Here is a tiny trained network, its code and every weight. The questions are about switching its units off for an input and a target symbol, where a switched-off unit gives its printed mean instead of its output.

import numpy as np


def w(rows, s, z=0):
    codes = np.array(rows[::2]) - 128.0
    scale = np.full(codes.shape[1], s)
    scale[-1] = z or s
    return codes * scale


def f(y):
    return y / 2 * (1 + np.tanh(0.7978845608 * (y + 0.044715 * y**3)))


def softmax(a):
    e = np.exp(a - a.max(-1, keepdims=True))
    return e / e.sum(-1, keepdims=True)


def log_softmax(a):
    a = a - a.max(-1, keepdims=True)
    return a - np.log(np.exp(a).sum(-1, keepdims=True))


def net(x, mask):
    ids = ['αγεμσφ'.index(c) for c in x.split()]
    T = len(ids)
    res = E[ids] + P[:T]
    r = res
    for j in range(2):
        rows = slice(3 * j, 3 * j + 3)
        q, k, v = (r @ M[0][rows].T for M in (Q, K, V))
        z = softmax(np.where(np.tri(T) > 0, q @ k.T / 3**0.5, -1e9)) @ v
        o = O[0][rows]
        res = res + np.where(mask[j], z, o[:, -1]) @ o[:, :-1]
    y = f(res @ A[0][:, :-1].T + A[0][:, -1])
    res = res + np.where(mask[2:10], y, B[0][:, -1]) @ B[0][:, :-1]
    return log_softmax(res[-1] @ U[:, :-1].T + U[:, -1])


Q, K, V, O, A, B = {}, {}, {}, {}, {}, {}
E = w([
[98,65,130,83,133,135],'α',
[125,54,136,78,134,154],'γ',
[236,161,138,47,177,192],'ε',
[142,109,207,220,114,4],'μ',
[69,209,151,99,168,118],'σ',
[66,69,147,88,107,89],'φ',
],0.023)
P = w([
[70,84,105,118,222,249],'0',
[61,80,127,111,68,186],'1',
[90,101,105,101,75,137],'2',
[132,143,144,103,91,140],'3',
[133,141,138,89,87,115],'4',
[118,143,123,76,74,90],'5',
[129,164,136,64,74,74],'6',
[128,145,136,48,72,60],'7',
],0.012)
Q[0] = w([
[155,149,76,234,177,118],'head 1',
[107,98,169,88,149,97],'head 1',
[146,110,4,234,75,207],'head 1',
[143,123,154,88,67,52],'head 2',
[2,106,194,38,131,134],'head 2',
[67,208,173,77,139,126],'head 2',
],0.0081)
K[0] = w([
[90,179,173,90,86,122],'head 1',
[80,126,146,163,213,136],'head 1',
[117,159,158,54,49,110],'head 1',
[175,86,116,152,157,162],'head 2',
[113,124,196,255,166,60],'head 2',
[88,203,166,161,135,137],'head 2',
],0.0093)
V[0] = w([
[115,153,135,189,98,98],'head 1',
[78,114,2,49,63,132],'head 1',
[116,43,180,166,51,44],'head 1',
[92,119,99,84,178,88],'head 2',
[134,116,107,126,223,229],'head 2',
[174,106,131,129,64,125],'head 2',
],0.0095)
O[0] = w([
[178,142,173,145,184,20,2],'head 1',
[62,168,107,254,44,131,163],'head 1',
[179,94,37,92,137,60,61],'head 1',
[168,94,124,60,127,245,178],'head 2',
[110,56,158,86,79,131,103],'head 2',
[86,186,188,132,150,22,98],'head 2',
],0.0079,0.0093)
A[0] = w([
[150,134,140,203,158,83,159],'neuron 1',
[78,103,88,48,157,135,254],'neuron 2',
[160,123,156,86,128,31,20],'neuron 3',
[144,160,122,245,91,57,252],'neuron 4',
[183,146,27,118,168,182,200],'neuron 5',
[126,91,127,175,125,188,73],'neuron 6',
[89,122,160,89,39,128,157],'neuron 7',
[112,50,122,86,168,90,136],'neuron 8',
],0.011,0.0046)
B[0] = w([
[132,167,159,81,185,28,142],'neuron 1',
[152,174,209,214,129,17,232],'neuron 2',
[163,182,51,129,146,177,167],'neuron 3',
[46,76,49,56,145,161,160],'neuron 4',
[27,36,106,161,254,139,157],'neuron 5',
[84,107,42,60,248,90,191],'neuron 6',
[105,180,107,143,74,233,255],'neuron 7',
[200,192,130,200,167,148,168],'neuron 8',
],0.0072,0.02)
U = w([
[102,139,90,147,160,192,15],'α',
[155,198,102,107,92,174,254],'γ',
[162,224,188,132,62,144,173],'ε',
[142,156,177,156,144,139,24],'μ',
[83,132,254,93,140,81,188],'σ',
[104,115,127,48,135,101,147],'φ',
],0.0085,0.0021)

Each question gives the input, a string of symbols that net reads in full, and the target symbol t.
The units are the heads (3 rows each of Q, K, V and O) and the neurons (one row each of A and B). Each row of codes is followed by its name. A weight is (code - 128) times the scale printed after its matrix; where a second scale follows, it is the last column's (O, A, B and U).
mask holds one flag per unit, heads first, then neurons. A switched-off unit (its flag False) gives its mean, the last column of its rows in O or B, instead of its output. The means were averaged over made-up inputs and are rounded, as every weight is.
A unit's drop is (log p(t) with every unit on - log p(t) with that unit switched off) / (log p(t) with every unit on - log p(t) with every unit switched off).
The circuit of an input: a set's keep is (log p(t) with only the set's units on - log p(t) with every unit switched off) / (log p(t) with every unit on - log p(t) with every unit switched off). Starting from all 10 units, units are removed one at a time, each time the one whose removal leaves the highest keep (on an exact tie, the one counted first), for as long as the keep stays at least 0.8.
circuit, biggest first: the units of the circuit, biggest drop first
most important unit: the unit with the biggest drop
top k neurons: the k neurons with the biggest drops, biggest first
which heads matter: for each layer, one digit per head in row order, 1 if its drop is at least 0.15 and else 0, layers parted by /
input α σ φ σ ε, target α: which heads matter	10
input ε μ ε φ ε γ γ, target ε: circuit, biggest first	head 2; neuron 6
input σ φ φ φ μ ε, target σ: which heads matter	10
input σ α ε φ γ μ ε φ, target σ: which heads matter	11
input μ α α φ γ, target μ: top neuron	neuron 8
input σ α γ μ, target σ: circuit, biggest first	head 1; neuron 1
input φ α α μ φ, target φ: circuit, biggest first	head 2; neuron 4; head 1; neuron 7
input φ μ φ φ, target φ: circuit, biggest first	head 2; head 1; neuron 4; neuron 7
input μ φ α, target μ: circuit, biggest first	head 1; neuron 8; neuron 2
input φ σ μ, target φ: top 4 neurons	neuron 4; neuron 7; neuron 2; neuron 1
input φ α σ μ γ ε, target φ: circuit, biggest first	neuron 7; head 1
input μ ε φ φ μ, target γ: circuit, biggest first	neuron 3; head 1
input σ μ σ σ α ε γ, target σ: circuit, biggest first	neuron 7; head 2; head 1
input σ ε ε ε μ σ α, target σ: top 3 neurons	neuron 7; neuron 3; neuron 8
input φ σ ε γ α ε μ γ, target φ: top 4 neurons	neuron 7; neuron 4; neuron 8; neuron 2
input σ φ σ ε φ μ φ ε, target σ: circuit, biggest first	neuron 7; neuron 3; head 1
input φ φ φ σ φ φ, target ε: circuit, biggest first	neuron 6; neuron 5
input ε φ ε ε φ ε, target ε: top 3 neurons	neuron 5; neuron 4; neuron 3
input γ σ μ, target γ: most important unit	head 2
input μ σ φ φ σ, target μ: most important unit	head 1
input φ φ σ α φ, target ε: circuit, biggest first	neuron 5; neuron 6
input σ μ μ μ α φ ε σ, target σ: top 3 neurons	neuron 7; neuron 1; neuron 8
input φ φ φ ε μ σ φ σ, target φ: circuit, biggest first	head 2; neuron 4; neuron 7; head 1
